Below are the code and all the weights of a small trained network. Each question names an input and a target symbol and asks about switching units off, where a switched-off unit gives its printed mean instead of its output.

import numpy as np


def w(rows, s, z=0):
    codes = np.array(rows[::2]) - 128.0
    scale = np.full(codes.shape[1], s)
    scale[-1] = z or s
    return codes * scale


def f(y):
    return y / 2 * (1 + np.tanh(0.7978845608 * (y + 0.044715 * y**3)))


def softmax(a):
    e = np.exp(a - a.max(-1, keepdims=True))
    return e / e.sum(-1, keepdims=True)


def log_softmax(a):
    a = a - a.max(-1, keepdims=True)
    return a - np.log(np.exp(a).sum(-1, keepdims=True))


def net(x, mask):
    ids = ['αβγδεζηθλπστφψω'.index(c) for c in x.split()]
    T = len(ids)
    res = E[ids] + P[:T]
    u = 0
    for l in range(2):
        q, k, v = (res @ M[l].T for M in (Q, K, V))
        z = softmax(np.where(np.tri(T) > 0, q @ k.T / 3**0.5, -1e9)) @ v
        res = res + np.where(mask[u], z, O[l][:, -1]) @ O[l][:, :-1]
        u += 1
        y = f(res @ A[l][:, :-1].T + A[l][:, -1])
        res = res + np.where(mask[u : u + 12], y, B[l][:, -1]) @ B[l][:, :-1]
        u += 12
    return log_softmax(res[-1] @ U[:, :-1].T + U[:, -1])


Q, K, V, O, A, B = {}, {}, {}, {}, {}, {}
E = w([
[127,75,169],'α',
[157,117,141],'β',
[174,128,109],'γ',
[159,134,80],'δ',
[109,148,89],'ε',
[112,147,92],'ζ',
[104,112,146],'η',
[67,140,200],'θ',
[190,113,171],'λ',
[170,110,135],'π',
[168,135,171],'σ',
[185,119,88],'τ',
[147,248,97],'φ',
[123,147,55],'ψ',
[184,83,142],'ω',
],0.017)
P = w([
[102,35,48],'0',
[117,50,109],'1',
[148,61,117],'2',
[170,73,124],'3',
[190,80,126],'4',
[204,87,121],'5',
[212,87,127],'6',
[229,109,114],'7',
[237,106,110],'8',
[252,126,101],'9',
],0.0022)
Q[0] = w([
[248,100,34],'0.h1',
[178,110,129],'0.h1',
[133,107,29],'0.h1',
],0.013)
K[0] = w([
[116,254,110],'0.h1',
[91,217,109],'0.h1',
[120,116,165],'0.h1',
],0.018)
V[0] = w([
[147,57,167],'0.h1',
[54,7,94],'0.h1',
[184,253,165],'0.h1',
],0.0029)
O[0] = w([
[161,250,1,81],'0.h1',
[141,101,20,9],'0.h1',
[125,121,224,238],'0.h1',
],0.0026,0.0012)
A[0] = w([
[131,220,129,98],'0.n1',
[192,202,172,112],'0.n2',
[152,86,216,185],'0.n3',
[193,122,139,157],'0.n4',
[213,115,163,141],'0.n5',
[133,165,140,253],'0.n6',
[152,106,153,77],'0.n7',
[183,208,46,177],'0.n8',
[81,139,74,63],'0.n9',
[174,41,91,226],'0.n10',
[204,84,52,144],'0.n11',
[172,154,1,105],'0.n12',
],0.011,0.004)
B[0] = w([
[145,75,183,154],'0.n1',
[205,59,125,189],'0.n2',
[43,169,53,239],'0.n3',
[141,133,70,197],'0.n4',
[164,168,54,218],'0.n5',
[94,26,126,213],'0.n6',
[130,192,123,131],'0.n7',
[55,33,126,226],'0.n8',
[150,220,139,110],'0.n9',
[136,95,17,253],'0.n10',
[64,180,45,202],'0.n11',
[5,192,173,183],'0.n12',
],0.014,0.0046)
Q[1] = w([
[54,65,5],'1.h1',
[211,80,82],'1.h1',
[52,90,86],'1.h1',
],0.015)
K[1] = w([
[123,5,109],'1.h1',
[201,78,51],'1.h1',
[117,50,145],'1.h1',
],0.015)
V[1] = w([
[133,143,146],'1.h1',
[254,105,53],'1.h1',
[150,85,25],'1.h1',
],0.0083)
O[1] = w([
[145,163,133,84],'1.h1',
[173,14,24,93],'1.h1',
[105,2,37,253],'1.h1',
],0.0071,0.011)
A[1] = w([
[54,79,255,128],'1.n1',
[67,113,79,208],'1.n2',
[116,85,102,48],'1.n3',
[231,56,147,132],'1.n4',
[119,186,70,36],'1.n5',
[207,74,139,254],'1.n6',
[58,70,106,82],'1.n7',
[73,35,178,228],'1.n8',
[108,126,81,228],'1.n9',
[189,195,190,75],'1.n10',
[153,153,136,114],'1.n11',
[163,156,131,95],'1.n12',
],0.0096,0.0051)
B[1] = w([
[94,110,3,198],'1.n1',
[171,124,176,254],'1.n2',
[55,68,106,194],'1.n3',
[98,212,41,169],'1.n4',
[19,106,117,161],'1.n5',
[210,246,126,174],'1.n6',
[66,115,143,237],'1.n7',
[195,173,236,214],'1.n8',
[199,121,184,222],'1.n9',
[122,156,50,130],'1.n10',
[89,101,113,125],'1.n11',
[78,85,136,125],'1.n12',
],0.015,0.022)
U = w([
[146,94,157,194],'α',
[195,111,124,171],'β',
[132,70,162,118],'γ',
[76,153,224,84],'δ',
[76,175,153,219],'ε',
[91,173,157,254],'ζ',
[220,182,238,124],'η',
[71,189,79,110],'θ',
[151,124,57,150],'λ',
[160,75,112,163],'π',
[205,189,114,112],'σ',
[34,87,149,52],'τ',
[137,255,141,110],'φ',
[13,173,164,54],'ψ',
[75,62,73,67],'ω',
],0.0083,0.0087)

Each question gives the input, a string of symbols that net reads in full, and the target symbol t.
The units are the heads (3 rows each of Q, K, V and O) and the neurons (one row each of A and B). Each row of codes is followed by its name. A weight is (code - 128) times the scale printed after its matrix; where a second scale follows, it is the last column's (O, A, B and U).
mask holds one flag per unit, layer by layer, with each layer's heads first. A switched-off unit (its flag False) gives its mean, the last column of its rows in O or B, instead of its output. The means were averaged over made-up inputs and are rounded, as every weight is.
A unit's drop is (log p(t) with every unit on - log p(t) with that unit switched off) / (log p(t) with every unit on - log p(t) with every unit switched off).
The circuit of an input: a set's keep is (log p(t) with only the set's units on - log p(t) with every unit switched off) / (log p(t) with every unit on - log p(t) with every unit switched off). Starting from the 12 units with the biggest drops (on a tie, the unit counted first), units are removed one at a time, each time the one whose removal leaves the highest keep (on an exact tie, the one counted first), for as long as the keep stays at least 0.8.
circuit, biggest first: the units of the circuit, biggest drop first
top k neurons: the k neurons with the biggest drops, biggest first
top k neurons in layer l: the k neurons of layer l with the biggest drops, biggest first
drop of u: that unit's drop, to one decimal
input θ π σ σ, target σ: top 4 neurons : [1.n6 1.n4 0.n12 1.n1]
input η δ τ σ, target σ: circuit, biggest first : [1.n6 0.n2 0.n12 1.h1]
input δ ω σ τ, target τ: top 4 neurons : [0.n11 0.n12 1.n7 1.n3]
input ψ ω τ η ω, target ω: top neuron in layer 0 : [0.n11]
input η δ θ ζ η γ γ, target γ: top 3 neurons : [0.n8 0.n11 1.n9]
input λ γ η δ, target δ: top 3 neurons : [0.n12 0.n8 1.n1]
input θ π β η π λ, target λ: top 3 neurons : [1.n6 1.n4 1.n3]
input α θ η η τ ζ ω η λ, target λ: top 3 neurons in layer 0 : [0.n12 0.n2 0.n5]
input λ η π η γ λ θ τ, target τ: top 3 neurons : [0.n12 0.n11 1.n7]
input ζ η ω ω τ η ω η ω, target ω: top 3 neurons in layer 0 : [0.n11 0.n10 0.n3]
input φ λ λ φ, target φ: top 4 neurons in layer 1 : [1.n8 1.n1 1.n6 1.n9]
input ω π ε ω θ, target θ: top 3 neurons in layer 1 : [1.n1 1.n9 1.n2]
input η η λ τ ψ, target ψ: top 2 neurons : [0.n12 0.n8]
input φ τ φ ψ θ φ φ, target φ: top 4 neurons in layer 1 : [1.n8 1.n1 1.n6 1.n4]
input λ ψ η η θ τ γ, target γ: top 4 neurons in layer 1 : [1.n9 1.n2 1.n1 1.n3]
input τ ψ ψ, target ψ: drop of 1.n6 : 0.1
input θ ζ θ, target θ: drop of 1.h1 : 1.6
input γ σ η δ, target δ: drop of 1.n4 : 0.0
